Rows are numbered. After the first four, each row is followed by the numbers of the three nearest rows among all rows above it, by straight-line distance, nearest first.
In the rows, zero is written as 128.
1: [151 150 115 131 200 110  87 100 141 137  99 128 138  98  98  91 117  74
 163  87  57 143 161 177 122 175 129  74 114 167 120 161  97]
2: [154 156  96 107 165  96 121 120 133 122 119 117 150  96 177 111 148  51
 101 130  98 150 153 149 129 174 132 131  97 123  97  84  89]
3: [131 127 116  86 181 102 125 142 145 167  78 149 177 123 170 128 173  96
 188 177  63 161 127 150 121 165 113 104  63 130  81 145  80]
4: [120 142 111 124 183 143 135 136 110 146 107 121 155  91 139 138 158  97
 114 144 134 141 122 108 146 124 121 171 113 108 106 102  88]
5: [124 150  88 106 190  94 140 125 131 150 114 117 157 104 161 112 150  68
  94 118  98 147 133 158 149 182 115 109  92 135 111 120  77]
2 4 3
6: [118 122  93  77 131 128 138 166 128 157  74 174 177 100 152 127 166 141
 159 157 117 129 133 152 117  84 108 123  91 142  78 118  71]
3 4 5
7: [142 147  94  83 203 102 139 168 135 163  68 150 179 109 177 117 173 126
 152 176 102 161 117 178 128 169  88 109  44 148  78 140 105]
3 6 5
8: [136 145 134 131 178  83 111  97 137 135 110 110 137 124 134  93 144  44
 180  84  67 135 148 175 129 189 123 109 108 137 136 161 123]
1 5 2
9: [118 134  97 106 195 116 144 131 139 145 104 113 149 111 152 111 148  71
 112 134 111 166 118 114 129 138 108 149 112 133 108 127  96]
4 5 2
10: [112 135 122 119 188 136 167 127  99 144 111 107 158  85 128 130 141  77
 114 160 135 111 125 135 127 142 127 132 100 112  69 102  98]
4 9 5
11: [151 138 108 111 177 105 106 114 141 168  75 128 180 116 142 117 147  64
 177 168  93 161 130 187 129 171 105  89  83 156  50 173  42]
3 7 5
12: [102 123 113  94  93 111 136 143 165 173  63 179 192 126 194 114 150 145
 196 124  87 138 136 189 121 149  94  71  42 160  92 161 104]
3 6 7
13: [141 154 115 122 161 106 104 114 156 160 110 144 127 119 139 123 146 123
 144 144 107 142 131 154 127 172 118 101 103 133 130 130 138]
5 9 8
14: [152 129 140 128 180 123  99  97 162 160 106 111 157 131 145 113 123  55
 175  99  82 157 151 166 112 179 125  63 110 170 120 158  96]
1 8 13
15: [133 139 112 100 113  89 128 126 140 151 101 139 164 148 138 118 144  95
 139 127 103 124 128 140 115 163 103 115 128 143 135 153 105]
13 9 5
16: [121 165  70 102 255 117 141 136  82 133 118 110 162  99 123 110 164  60
  70 171 142 160 137 127 153 130 148 181 131 123  81 108  95]
4 9 10
17: [140 151  90 101 242 127 115 126 109 161  91 133 166  85 139  95 175  21
 104 192  95 194 116 169 154 166 125 144 103 137  54 129  92]
16 9 5
18: [114 120 103 126 210 116 125 118 138 171  81 139 162 130 166 117 163  84
 171 159  79 153 134 182 119 188 114 104  66 152  93 156  78]
3 11 7
19: [152 115 120 132 202 121 143 103 118 142 126 122 150 120 135 122 136  76
 140 116  93 137 141 148 122 161 141 143 121 125 117 124 100]
9 5 2
20: [129 151 120 107 175 112 111 121 147 141 119 117 127 132 125 122 122  99
 145 129 107 143 152 160 128 170 123  92 130 134 110 128 101]
13 19 15
21: [143 135 108 104 144 117 157 174 129 144 112 142 139 103 133 119 136 119
  89 187 130 124 119 127 142 120 123 179 119 115 133  93  74]
4 9 10
22: [137 122 108  95 131 103 134 150 143 155  79 131 155 153 151 115 143 108
 150 123  91 153 139 150 126 172 113 121  98 120 146 123 118]
15 13 20
23: [114 140 125 105 153 112 152 164 138 154  83 133 173 122 173 135 163 109
 130 140 115 147 123 141 141 150 107 118  91 142 119 123  99]
22 9 15
24: [147 127 125 126 122 105 129 112 136 120 125 116 125 119 140 117 141  95
 127 113  72 144 151 136 112 187 145 127 121 148 133 148  99]
15 20 19
25: [133 155 120 118 161 110 132 171 128 129 127 136 139 114 169 123 147 114
 107 154 151 128 123 135 144 128 107 149 111 120 120 113 107]
21 4 23
26: [133 165 101 129 216 126 117 114 129 142 110 106 159  99 163 107 154  61
 147 160  99 156 106 133 136 179 115 128 117 124  87 134  82]
9 5 19
27: [138 162 100 106 171  99 171 120 114 151  85 122 174 105 171 117 161  85
 135 139 104 137 146 160 136 191 119 107  90 138 102 123  98]
5 23 2
28: [121 125 124 106 117 102 135 124 138 140  91 122 151 128 139 121 133  80
 145 119  99 123 141 148 128 144 112 105 105 178 129 147 107]
15 22 24
29: [146 131 136 111 200 116 142 144 138 129  99 149 142 129 148 116 167  88
 122 147 112 153 126 144 113 156 137 129  99 134 112 116 108]
9 19 23
30: [141 153 103 110 234 101 144 144  99 142  83 155 155  98 143 106 161  47
 116 207  99 169 135 150 148 181 117 143  73 144  69 108  89]
17 26 29
31: [145 173  87 117 255 131 124 148  97 122 118 107 150 104 113 120 170  50
 101 193 113 153 124 139 156 163 123 169  94 145  74 137  78]
16 30 17
32: [124 150 118  96 228 118 130 121 122 146  83 122 159 101 155  83 127  63
 130 129  77 162 132 142 142 176 122 110 119 113 109 109  89]
26 5 9
33: [156 169 113 106 255 102 134 130  91 145 119 104 161  86 134 116 163  42
  74 197  97 168 124 117 150 176 146 169 134 122  92 131  99]
31 16 17
34: [134 165 117 118 213 133 179 176 117 161 127 122 153 103 143 124 150 101
  76 172 132 134 133 162 159 125 131 128 109 131  84  89 103]
10 25 4
35: [127 142  98 119 138  97 146 130 133 128 110 154 150 147 150 132 155  89
 140 122  96 110 139 129 130 158 133 119 112 139 116 122 113]
15 28 22
36: [165 154 103 128 230 102 106 111 134 154  87 127 157  98 131 119 147  53
 146 124  86 156 146 173 129 151 126 134  89 156  96 156  81]
26 19 18
37: [149 140 102 111 238 104 115 127 124 124  83 143 172 104 152 115 144  58
 131 160 107 176 115 162 157 178 112 117  99 128  94 127  98]
26 32 30
38: [149 138 129 107 176  99 107  95 149 140  75 100 153 109 162  95 136  11
 143  71  62 152 182 168 126 252 123  76  91 147 135 144  89]
8 14 1
39: [127 135 107  95 195 120 104 126 128 137 124 122 145 123 112 136 143  98
 116 137  98 135 143 138 142 137 150 122 140 128 100 112 109]
20 19 29
40: [130 173 102 117 255 150 152 125  74 147 130  93 144  76 122 119 156  49
  77 183 109 159 120 110 149 146 138 146 131 115  64  92  95]
16 33 31
41: [132 114 128  99 165 125 169 148 148 150  85 143 156 114 157 113 143 113
 150 121  90 135 135 154 118 185 104 116 112 134 110 118 121]
22 23 29
42: [140 173  79 115 229 131 172 148  71 144 121  99 135  69 151 121 184  65
  55 180 136 151  93 123 152 137 137 172 123  99  74  90  92]
40 16 33
43: [157 136  94 114 177  95 138 111 137 160 106 129 182 119 159 111 162  33
  92 131  69 161 143 132 129 181 117 110 107 138  99 124  90]
5 2 27
44: [143 151  92 112 143 114 154 169 149 130 111 145 169 122 169 121 149 100
 119 141 113 147 128 118 120 146 113 122  95 134 100 121 105]
23 35 25
45: [142 130 101 109 119 130 154 156 116 125  97 146 161 139 162 108 165  62
 125 116 115 139 146 116 123 175 130 150 124  98 127 100 111]
35 44 22
46: [135 148 128 115 177 106 126 100 104 124 115 119 129 125 133 132 118  66
 102 141  97 136 145 135 119 167 147 140 128 114 123 114 113]
19 39 20
47: [141 123  82 113 206 111 127 172 138 133 105 130 149 125 137 125 141  88
 126 141 109 132 156 128 132 145 112 138  92 126  99 121  96]
9 29 44
48: [127 127 128 114 235 115 117 131  94 124 132  94 146 103 109 130 148  92
  98 130 130 150 117 138 144 154 110 127 136 151 105 137 109]
39 9 19
49: [123 137  95 109 210 124 132 128 106 127  91 106 167 105 145 107 159 114
 103 172 125 141 118 135 145 135 129 152 118 130  99 119 115]
4 9 10
50: [147 138 100 112 157 105 132 169 139 160  57 149 195 126 158 107 170 113
 171 158  93 145 107 178 124 139  88  93  80 162  90 119  78]
7 3 23
51: [171 152  81  91 255  94 159 144 122 154  89 131 181  91 176 118 176  48
 105 166  93 171 123 131 145 174 122 140  66 117  46 135  51]
30 17 37
52: [138 136 139 103 170 103  99 112 156 153  87 121 149 109 162  93 121  71
 189  83  66 148 156 162 114 215 112  87 104 162 137 155 103]
14 8 38
53: [132 144 110 103 191 118 115 131 134 144 109 117 136 118 150 131 150 101
 132 127 106 149 145 135 140 160 116 107 117 116 134 114 105]
20 39 13
54: [121 141 113 118 168 119 119 128 133 120 112 108 147 114 156 120 122  98
 125 141 100 139 143 148 127 156 109 115  97 139 107 119  80]
53 20 5
55: [143 144 106  79 174 114 140 145 142 167  75 128 187 109 184 100 157  62
 160 130  82 152 109 167 121 182  90  85 101 138 125 126  69]
27 50 3
56: [137 140 130 115 200 129  90  66 132 137 107 108 160  93 133 117 132  78
 162  94  68 144 151 180 120 208 110  94 135 152 121 152  93]
1 14 52
57: [122 147 106 107 158 108 114 127 134 140 107 131 138 107 140 136 130  73
 147 158 107 161 128 115 136 167 115 109 101 140 130 136 100]
53 54 20
58: [133 139 118  94 129  92 141 135 159 143  68 140 182 136 187 102 148  53
 157  94  56 157 181 194 119 208  86  75  71 143 129 131  77]
55 52 38
59: [143 151  91 103 229 113 115 141 119 153  89 140 185  69 161 128 165  57
 138 192 113 183 103 180 147 163 112 132  94 142  67 136  54]
17 37 30
60: [131 145 118 124 171 101 120 127 122 124 103 122 153  98 170 107 155 116
 133 133  87 136 129 149 129 175 124 112 109 148  97 140  84]
54 27 53
61: [145 129 117 136 116 103 117 133 151 122  83 145 156 129 163 120 134 124
 144 119 106 141 128 156 113 156 124 130 125 129 113 138 119]
15 22 35
62: [134 141 132 118 255 143 109 108 113 146 139  98 117 122 106 109 148  64
 120 114  97 159 139 169 131 159 129 119 133 119 108 139  88]
48 19 39
63: [108 133 114 115 170 130 155 146 129 129 104 146 148 115 142 133 148 124
 124 172 137 151 115 136 138 126 109 129 111 129 106 128  85]
25 23 4
64: [148 138 116 112 204 140 124 123 127 148 111 113 142 104 143 115 144  79
 111 143 118 129 129 136 149 154 136 117 139 104 118 135 119]
53 39 19
65: [143 157 107  96 209 100 129 113 135 145 108  94 176 108 161 119 158  44
 115 112  75 142 139 148 146 198 134 124 114 119 124 138 113]
5 43 32
66: [139 133 105  92 152  88 161 140 143 156  91 142 176 130 178 131 150  96
 133 164 108 139 123 153 146 172 126 127  98 137 114  93 100]
23 27 44
67: [143 133 101  93 155 114 142 151 141 153  98 135 146 137 181 135 153 100
 142 145 120 139 116 146 139 169 119 130  95 155 113 122  98]
66 23 44
68: [158 150 105 118 218 145 142 160 106 128 130 116 138 106 140 135 167  69
  99 177 109 160 101 121 164 135 101 178 108  98  85 104  75]
4 31 42
69: [158 147  89  94 146  83 146 132 119 119  93 129 177 117 200 103 138  33
 115  88  75 143 154 161 103 215 126 117 112 124 155 108 113]
2 65 43
70: [144 139 125 134 154 111  96  92 149 140  87 113 139 126 146  81 134  52
 177  93  43 155 147 168 125 195 118  86  98 157 133 163 120]
8 52 14
71: [135 141  86 103 234 125 150 149  95 142 111 108 177  85 148 121 179  82
  89 173 125 134 101 136 145 132 137 167 108 121  93 112  86]
49 16 42
72: [124 130  94  99 224 149 158 127  80 135 151 103 121  80 146 110 137  60
  76 169 162 159 115 125 155 157 127 169 117 114  94  99  93]
42 40 16
73: [130 121 125 117 106  92 139 140 157 144 106 124 158 136 157 121 113  81
 157 118  92 137 169 169 121 174 134  97  90 173 141 128 114]
28 22 15
74: [130 136 129 107 151 118 119 101 147 155 102 140 157 124 143 117 142  75
 123 103  88 136 152 159 139 161 105 116 126 146 135 149 122]
28 15 20
75: [140 109 136  96  73  74 113 119 162 172  59 170 178 153 196 108 132  56
 175 135  55 165 138 171  97 202 111  66  69 148 147 131  88]
58 73 22
76: [130 130  90  91 145  91 127 144 124 162  64 152 154 115 168 139 155  73
 184 154 107 160 137 163 131 148  99  80  78 139  92 126 113]
3 50 67
77: [124 140 118 121 183 103 150 128 137 152  82 129 162 105 183 106 144  86
 160 134  89 157 125 173 161 195 116 104  85 138 123 120  95]
27 55 60
78: [141 124 116 100 119 105 135 147 133 149  77 150 169 122 168 107 148 117
 150 154 126 142 111 162 135 139 122 104  85 140 109 122 108]
23 67 66
79: [115 146 115 109  96 105 149 152 146 158  66 158 161 150 167 113 165 102
 160 156 105 125 121 171 131 158 114  99  86 131 104 124 102]
78 23 22
80: [127 127 108 112 189 117 142 126 110 141 111 146 153 107 150 127 154  97
  99 148 121 132 129 138 118 178 135 136 135 112 113 118 127]
64 29 46
81: [135 141 110 105 161  98 135 134 133 147  81 133 148 123 166 120 133  95
 169 110  90 150 153 146 117 172 133 125 107 136 138 129 115]
22 41 53
82: [132 143 127 111 156 107 110 120 134 128 131 115 140 135 147 123 156 100
 121 146  96 131 138 145 136 155 125 130 120 128 121 101 114]
53 54 39
83: [148 135 115 100 197 109 123 114 121 137  90 135 142 126 155 121 140  71
 134 114  95 142 139 144 139 169 125 123 102 120 104 122  88]
53 19 32
84: [131 131 111 110 192 113  95 112 155 176  88 107 168 124 157 122 144 100
 178 120  78 170 135 193 132 157 124  84  78 174 103 143  67]
18 14 11
85: [143 127 125 107 204 129 138 140 142 161 115 121 172  82 148 113 139  45
 124 148  84 145 140 160 146 162 105 120  82 122 123 131  84]
5 32 83
86: [141 144  98 100 213 131 145 163 123 139  88 127 148 105 138 106 140  93
  76 169 102 145 124 140 154 154 133 169  85 118  87 117  75]
71 49 68
87: [155 145 122 131 154 107 118 125 115 129 117 112 124 129 153 121 138 108
  97 149  98 143 136 140 136 131 124 140 129 104 125 111 131]
82 46 53
88: [136 146 106 107 205  93 125 127 162 152  67 123 171 119 166  99 159  57
 187  95  68 154 151 181 123 204 108  94  84 138 144 137  95]
52 77 55
89: [156 143 137 140 187  95  91  97 153 148 118  96 140 117 144 104 125  33
 153  62  49 164 160 156 134 233 120  91 116 136 141 138  93]
38 8 70
90: [147 162  92  93 206 102 122 152 111 154  88 114 182 113 148 101 159  78
 139 179  81 175 132 172 148 141 114 120  87 145  85 137  69]
59 37 30
91: [109 151 103 106 250 143 139 135  85 133 139 114 148 103 139 108 165  72
 106 151 125 130 118 139 144 114 123 159 121 124  84 128  78]
71 16 49
92: [158 145  61  92 253 122 152 161 109 139 105 115 169  75 174 127 171  63
  91 200 125 164  94 150 160 146 122 145  76 121  43 130  64]
51 71 59
93: [108 156 129  84 139 105 168 170 170 155  67 140 201 127 215 120 173 124
 158 121 110 139 145 167 130 198 124  95  74 127 122 116  79]
23 79 66
94: [142 142  91  95 235  87 136 161 114 175  84 154 181 103 182  96 161  45
 104 199  84 157 126 150 161 183 134 129 109 124  64 139  83]
30 51 17
95: [150 129 145 126 206  99  99  89 133 137 124 101 130 147 112 114 106  57
 180 104  66 170 164 166 121 173 123  73 126 147 128 174  99]
14 1 8
96: [142 145  97 106 235  88 147 168 140 155  87 135 163 113 146 116 167  61
 129 181  92 169 116 175 133 182 131 131  83 177  71 121  72]
30 90 59
97: [142 124 130 113 144 129 107 135 128 142 117 134 139 117 131 126 128  98
 169 149  85 127 129 141 131 154 108 121 104 135 126 134 102]
57 54 82
98: [144 164  98  97 255 120 117 145  96 146 115 116 149  81 123  94 152  41
 104 179  99 152 132 133 162 178 142 149 118 132  59 146  87]
31 33 17
99: [132 130 118  91  98 117 160 160 145 183  77 154 174 127 164 129 157 130
 153 150 114 145 130 154 109 162 115 119  75 128 117 117  82]
79 78 23
100: [141 154 105 107 179 136 136 154 126 125 138 132 157 111 154 133 144  97
 108 165 129 146 112 132 156 126 129 150 109 132 121 108 110]
25 4 63
101: [112 147 109 129 199 136 144 124 107 139 124 117 128 110 130 128 131  96
 111 151 141 130 122 120 150 113 131 152 124 148 104 110 119]
4 100 49
102: [138 118  90 122 154 115 154 156 128 133 114 128 164 112 166 139 143  74
 134 136  98 155 140 148 138 174 125 129 104 134 113 127  90]
67 44 54
103: [129 130 108 110 104 135 141 135 144 139 113 127 158  97 170  98 146 115
 131 160 107 153 131 131 135 120  91 110  99 151 118 120  96]
78 44 23
104: [133 118 111 119 133  83 128 137 148 135  76 137 160 137 173 119 104  72
 125  84  80 157 158 143 114 188 138 103 116 130 130 123 124]
81 73 22
105: [142 126 108 101 221 126 127 131 125 146 103 104 125 117 161 112 132  96
 147 140 104 127 131 135 149 147 134 111 112 110  90 135  98]
64 83 53
106: [125 149 113 111 234 133 106 123 121 139 123  93 140  97 111 124 164  92
 100 153 133 145 134 162 139 145 125 120 122 132  99 126 110]
48 64 39
107: [125 139 100  92 155  96 138 159 156 153  67 153 180 101 150 112 172  95
 116 130  85 175 126 117 144 165 107  99  92 134 109 112  74]
23 44 66
108: [124 132 112 113 141  96 106 144 134 138  81 147 141 131 168 118 140  94
 151 132  81 125 141 164 119 171 115 119 106 117 118 132  88]
81 22 61
109: [149 134 120  91 233 114 128 123 165 170  67 116 171 118 187  95 169  37
 166  97  51 154 181 190 121 226 101  86  62 155 132 137  64]
88 38 58
110: [146 151 109 110 255 121 113 111 100 146 126  86 152  80 155 113 159  10
  65 169  93 177 147 123 155 189 147 174 115 133 101 101  78]
33 98 40
111: [135 151 113 116 201  91 133 126 136 156  86 116 167 122 188 103 133  26
 118 117  69 130 159 163 120 226 138  81  86 128 131 131  85]
65 38 88
112: [117 133 110 109 145 109 146 143 121 114 114 143 151 136 154 119 144 101
 118 121  94 138 140 147 112 151 122 123 117 138 113 114 119]
35 82 44
113: [156 143 127 119 225 100 105  71 159 160 114  95 165  96 136 105 134   1
 138  90  63 163 174 169 153 204 128  94 125 150 123 150 100]
89 38 56
114: [144 134 113 154 209 130 124 110 134 132 135  92 137 122 119 126 139  48
 118 138  98 152 166 138 153 183 135 134 130 104 109 135 117]
19 64 46
115: [146 142 105 118 144 100 122  94 152 143 122 110 159 124 163 109 115  81
 140  85  62 137 135 144 104 185 150 109 126 136 137 127 124]
24 104 81
116: [117 129 136 119 164 129 133 143 129 124 111 121 132 145 142 120 140  88
 127  92 111 134 135 145 130 193 119 126 128 109 144 127 116]
53 112 82
117: [140 138  90  91 148 134 166 173 101 143  89 132 167  94 154 122 167 156
  94 165 129 158 121 122 140 118 124 154 127 125 111  80  79]
21 63 4
118: [150 137 127 119 218 118  94  93 110 121 136 101 129 128 127 110 112  53
 109 105  91 160 156 113 136 182 142 112 149 129 123 128 122]
114 46 62
119: [148 121 117 116 129 112 106 101 162 150  97 106 145 137 143 100 108  78
 152 108  60 151 142 157 120 216 111  96 132 145 114 146 116]
70 115 52
120: [132 137 101 122 175 143 175 148  97 106  86 116 131 102 157 134 164 117
  98 171 125 126 128 143 159 124 137 149 132 128  82  98 127]
49 101 100
121: [135 136 120 125 163  87 117 135 130 122 101 103 174 127 163 114 144  77
 122 133 102 141 148 160 124 133 141 119  94 134 113 120 100]
54 82 112
122: [123 161  92 106 255 106 146 146 111 128  93 113 161 107 147  91 163  55
 101 200 103 157 126 142 140 170 121 143  90 127  80 121  54]
30 31 98
123: [118 149 134 127 163 139  76 109 170 173  82 128 152 120 142 135 133 118
 224 148 118 156 120 206 128 115 112  70  69 154 105 157  63]
84 11 18
124: [123 149 128 109 186  92  93 102 163 161  99 117 175  97 171  99 156  30
 195  80  38 174 143 165 105 236 105  66  78 144 130 156  90]
52 88 38
125: [140 152 129 104 167  99 128 113 153 142  77 113 169 110 191 115 138  32
 174  85  32 155 163 181 107 230 104  66  91 139 133 132  81]
124 38 58
126: [157 115 122 125 162 100 100 100 173 126 102 113 157 119 136 125 125  63
 144  89  57 135 161 155 127 206 134  83 136 138 145 151 114]
119 115 89
127: [127 155  88 118 192 133 144 156 113 132 106 142 162  77 165 115 166 125
  73 176 128 146 121 129 137 135 108 177 105 130  89 112  60]
86 71 4
